Below is a small trained network, with its code and all its weights. Each question gives an input and a class and asks what happens when units are switched off, that is, made to give their printed mean instead of their output.

import numpy as np


def w(rows, s, z=0):
    codes = np.array(rows[::2]) - 128.0
    scale = np.full(codes.shape[1], s)
    scale[-1] = z or s
    return codes * scale


def f(y):
    return np.maximum(y, 0)


def log_softmax(a):
    a = a - a.max(-1, keepdims=True)
    return a - np.log(np.exp(a).sum(-1, keepdims=True))


def net(x, mask):
    res = np.array(x, float).reshape(1, 6) / 4 @ E
    y = f(res @ A[0][:, :-1].T + A[0][:, -1])
    res = res + np.where(mask, y, B[0][:, -1]) @ B[0][:, :-1]
    return log_softmax(res[-1] @ U[:, :-1].T + U[:, -1])


A, B = {}, {}
E = w([
[198,76,25,183,148,207,136,165],'x0',
[95,33,184,156,219,165,132,17],'x1',
[151,136,132,31,50,235,56,68],'x2',
[64,188,171,110,194,232,202,188],'x3',
[124,14,182,47,109,118,137,221],'x4',
[252,161,156,59,213,103,147,120],'x5',
],0.0045)
A[0] = w([
[186,82,59,176,140,185,122,160,114],'n1',
[124,61,155,82,125,126,128,180,52],'n2',
[122,58,141,89,129,120,128,187,58],'n3',
[89,174,163,129,184,198,163,182,87],'n4',
[124,129,130,188,184,53,151,181,8],'n5',
[227,167,146,86,198,112,141,117,94],'n6',
[91,20,163,142,220,166,136,1,4],'n7',
[131,167,123,145,132,125,125,112,49],'n8',
[155,143,136,31,40,236,84,60,41],'n9',
[22,96,106,201,50,156,124,127,62],'n10',
[125,188,103,178,145,148,120,70,62],'n11',
[170,87,114,137,72,69,105,92,93],'n12',
[49,95,112,178,75,147,133,131,142],'n13',
[230,143,144,78,199,113,142,114,77],'n14',
[94,167,150,118,160,178,142,165,91],'n15',
[183,84,48,180,146,195,130,173,96],'n16',
[129,240,94,182,146,135,122,58,54],'n17',
[120,36,159,66,126,116,128,211,93],'n18',
[159,227,86,100,46,105,127,230,14],'n19',
[81,176,153,119,169,204,159,185,78],'n20',
[143,196,91,117,73,102,132,198,26],'n21',
[44,193,210,75,107,35,121,89,92],'n22',
[182,71,109,153,70,27,103,76,72],'n23',
[135,121,137,105,114,153,118,117,47],'n24',
[139,122,101,146,142,172,146,152,125],'n25',
[137,199,99,160,143,135,125,83,102],'n26',
[102,119,133,209,190,28,151,188,81],'n27',
[99,160,157,111,135,119,135,122,111],'n28',
],0.0095,0.0018)
B[0] = w([
[123,144,203,80,142,102,164,76,203],'n1',
[152,128,124,152,60,109,171,145,181],'n2',
[146,133,126,143,58,109,176,145,179],'n3',
[122,99,55,119,140,71,93,80,200],'n4',
[82,150,83,140,160,178,206,137,187],'n5',
[93,141,125,58,109,149,74,201,211],'n6',
[117,101,188,252,189,104,99,184,235],'n7',
[126,120,123,131,96,112,151,146,146],'n8',
[101,171,56,156,185,212,220,111,255],'n9',
[93,141,122,49,120,139,90,235,210],'n10',
[164,117,128,154,57,122,153,141,184],'n11',
[113,106,69,114,145,69,115,97,187],'n12',
[137,148,128,74,115,159,63,181,195],'n13',
[87,138,129,68,108,149,76,212,210],'n14',
[128,106,78,122,131,85,105,101,177],'n15',
[126,141,212,71,152,102,170,77,209],'n16',
[165,110,118,147,29,106,189,156,211],'n17',
[180,134,126,162,23,126,160,130,211],'n18',
[119,91,189,231,184,125,82,158,238],'n19',
[127,101,60,124,135,67,83,85,199],'n20',
[115,101,163,197,170,123,105,161,199],'n21',
[144,140,237,53,159,117,171,67,235],'n22',
[114,97,45,112,147,59,91,79,208],'n23',
[108,136,107,132,134,133,166,138,147],'n24',
[134,131,156,101,144,119,124,91,166],'n25',
[161,120,126,144,61,118,152,136,185],'n26',
[123,168,79,142,160,226,182,104,216],'n27',
[136,127,152,98,135,113,131,105,160],'n28',
],0.024,0.0065)
U = w([
[118,85,188,247,188,121,95,168,91],'0',
[219,126,118,157,2,119,174,141,109],'1',
[103,190,62,144,181,235,186,94,126],'2',
[120,83,41,103,148,54,67,56,116],'3',
[95,157,133,45,110,164,53,215,131],'4',
[145,150,237,64,161,107,159,53,148],'5',
[161,135,157,139,141,158,79,99,252],'6',
],0.0078,0.0033)

Each question gives the input, the list of numbers given to net, and the class t.
The units are the neurons (one row each of A and B). Each row of codes is followed by its name. A weight is (code - 128) times the scale printed after its matrix; where a second scale follows, it is the last column's (A, B and U).
mask holds one flag per neuron, in row order. A switched-off neuron (its flag False) gives its mean, the last column of its row in B, instead of its output. The means were averaged over made-up inputs and are rounded, as every weight is.
A unit's drop is (log p(t) with every unit on - log p(t) with that unit switched off) / (log p(t) with every unit on - log p(t) with every unit switched off).
The circuit of an input: a set's keep is (log p(t) with only the set's units on - log p(t) with every unit switched off) / (log p(t) with every unit on - log p(t) with every unit switched off). Starting from the 12 units with the biggest drops (on a tie, the unit counted first), units are removed one at a time, each time the one whose removal leaves the highest keep (on an exact tie, the one counted first), for as long as the keep stays at least 0.8.
units of the circuit, in order: the units of the circuit, biggest drop first
top k neurons: the k neurons with the biggest drops, biggest first
drop of u: that unit's drop, to one decimal
input [-8,8,8,7,3,1], class 0: units of the circuit, in order	[n7]
input [1,3,-5,-8,7,6], class 3: top 3 neurons	[n23 n12 n17]
input [-2,-4,6,-8,4,6], class 3: top 3 neurons	[n23 n12 n27]
input [0,5,-7,0,-8,6], class 1: top 4 neurons	[n17 n9 n11 n26]
input [6,2,-1,-1,6,2], class 1: top 3 neurons	[n18 n22 n3]
input [3,6,-2,-2,6,-8], class 4: top 3 neurons	[n10 n13 n19]
input [6,-2,0,5,-5,-1], class 5: top 4 neurons	[n16 n1 n18 n23]
input [-1,-7,-4,-1,-3,-5], class 0: top 2 neurons	[n19 n21]
input [-7,-1,-1,5,0,-2], class 5: top 3 neurons	[n22 n23 n12]
input [-2,-4,1,3,3,-2], class 0: top 3 neurons	[n19 n17 n23]
input [-6,7,7,0,-5,8], class 4: top 2 neurons	[n6 n14]
input [-7,6,-3,1,3,-6], class 5: top 4 neurons	[n22 n19 n14 n6]
input [5,2,-7,8,7,2], class 3: top 2 neurons	[n4 n20]
input [-4,-8,1,-7,-5,-4], class 0: units of the circuit, in order	[n19]
input [-7,1,6,5,-1,7], class 4: drop of n16	0.7
input [5,0,-3,2,1,4], class 5: drop of n9	0.6
input [-3,-2,-7,3,2,-5], class 2: drop of n27	1.1
